Here is a tiny trained network, its code and every weight. The questions are about switching its units off for an input and a class, where a switched-off unit gives its printed mean instead of its output.

import numpy as np


def w(rows, s, z=0):
    codes = np.array(rows[::2]) - 128.0
    scale = np.full(codes.shape[1], s)
    scale[-1] = z or s
    return codes * scale


def norm(h):
    return h / np.sqrt((h * h).mean(-1, keepdims=True) + 1e-5)


def f(y):
    return np.maximum(y, 0)


def log_softmax(a):
    a = a - a.max(-1, keepdims=True)
    return a - np.log(np.exp(a).sum(-1, keepdims=True))


def net(x, mask):
    res = np.array(x, float).reshape(1, 4) / 4 @ E
    u = 0
    for l in range(2):
        y = f(norm(res) @ A[l][:, :-1].T + A[l][:, -1])
        res = res + np.where(mask[u : u + 5], y, B[l][:, -1]) @ B[l][:, :-1]
        u += 5
    return log_softmax(norm(res)[-1] @ U[:, :-1].T + U[:, -1])


A, B = {}, {}
E = w([
[108,152,248,90,148],'x0',
[47,170,162,207,119],'x1',
[126,7,123,73,146],'x2',
[169,126,118,204,46],'x3',
],0.0015)
A[0] = w([
[197,198,150,137,204,103],'L0N0',
[109,151,195,67,53,66],'L0N1',
[94,144,126,108,120,2],'L0N2',
[139,108,228,102,1,107],'L0N3',
[168,181,103,141,164,63],'L0N4',
],0.0047,0.0051)
B[0] = w([
[170,122,214,138,80,206],'L0N0',
[217,60,56,144,53,162],'L0N1',
[83,58,45,221,159,128],'L0N2',
[157,36,131,31,2,249],'L0N3',
[62,38,129,67,81,145],'L0N4',
],0.0065,0.0017)
A[1] = w([
[221,88,4,158,116,50],'L1N0',
[97,150,117,59,24,86],'L1N1',
[70,69,209,49,252,3],'L1N2',
[194,239,83,135,40,46],'L1N3',
[78,24,136,50,84,148],'L1N4',
],0.004,0.0035)
B[1] = w([
[182,124,97,230,89,175],'L1N0',
[206,32,205,7,2,180],'L1N1',
[74,81,33,147,230,158],'L1N2',
[76,77,181,51,155,164],'L1N3',
[144,140,209,38,93,252],'L1N4',
],0.0055,0.0039)
U = w([
[43,227,31,211,208,7],'0',
[52,39,64,25,228,119],'1',
[43,103,144,70,227,88],'2',
[224,57,25,243,35,171],'3',
[224,29,221,27,1,255],'4',
[222,232,230,106,226,7],'5',
[11,230,222,244,72,170],'6',
[213,240,90,162,217,1],'7',
],0.0072,0.0058)

Each question gives the input, the list of numbers given to net, and the class t.
The units are the neurons (one row each of A and B). Each row of codes is followed by its name. A weight is (code - 128) times the scale printed after its matrix; where a second scale follows, it is the last column's (A, B and U).
mask holds one flag per neuron, layer by layer. A switched-off neuron (its flag False) gives its mean, the last column of its row in B, instead of its output. The means were averaged over made-up inputs and are rounded, as every weight is.
A unit's drop is (log p(t) with every unit on - log p(t) with that unit switched off) / (log p(t) with every unit on - log p(t) with every unit switched off).
The circuit of an input: a set's keep is (log p(t) with only the set's units on - log p(t) with every unit switched off) / (log p(t) with every unit on - log p(t) with every unit switched off). Starting from all 10 units, units are removed one at a time, each time the one whose removal leaves the highest keep (on an exact tie, the one counted first), for as long as the keep stays at least 0.8.
circuit, biggest first: the units of the circuit, biggest drop first
most important unit: the unit with the biggest drop
k most important neurons: the k neurons with the biggest drops, biggest first
k most important neurons of layer l: the k neurons of layer l with the biggest drops, biggest first
input [-8,-2,2,-3], class 3: most important unit => L0N3
input [-3,-3,-2,3], class 3: 2 most important neurons of layer 0 => (L0N3 L0N0)
input [4,3,2,-4], class 2: circuit, biggest first => (L0N3 L1N2)
input [-8,4,-8,-5], class 0: circuit, biggest first => (L0N3 L1N1)
input [-4,8,3,1], class 6: circuit, biggest first => (L0N3 L1N1)
input [-5,5,-2,-7], class 0: circuit, biggest first => (L0N3 L1N4 L1N1)
input [6,-8,5,-8], class 1: circuit, biggest first => (L1N2 L0N3)
input [-7,-4,7,7], class 3: circuit, biggest first => (L0N3 L1N0 L1N1)
input [-3,1,6,-4], class 2: circuit, biggest first => (L0N3 L1N2 L1N1)
input [-5,5,0,1], class 3: circuit, biggest first => (L0N3 L1N4)
input [-8,7,8,-8], class 1: circuit, biggest first => (L0N3 L1N1)
input [-3,3,0,-3], class 0: 3 most important neurons of layer 1 => (L1N1 L1N4 L1N3)
input [-1,7,-1,3], class 6: 3 most important neurons => (L0N3 L1N1 L1N4)
input [-3,5,-3,-1], class 6: 2 most important neurons => (L0N3 L1N2)
input [-5,4,4,-5], class 1: 2 most important neurons => (L0N3 L0N1)
input [-8,4,-4,-1], class 3: circuit, biggest first => (L1N4)
input [-5,2,4,3], class 3: 2 most important neurons => (L0N3 L1N0)
input [-5,4,5,2], class 3: 3 most important neurons => (L0N3 L1N0 L1N1)
input [2,0,-3,-6], class 5: 4 most important neurons => (L0N3 L0N0 L1N1 L1N4)
input [-5,8,-7,-2], class 6: most important neuron of layer 1 => (L1N2)
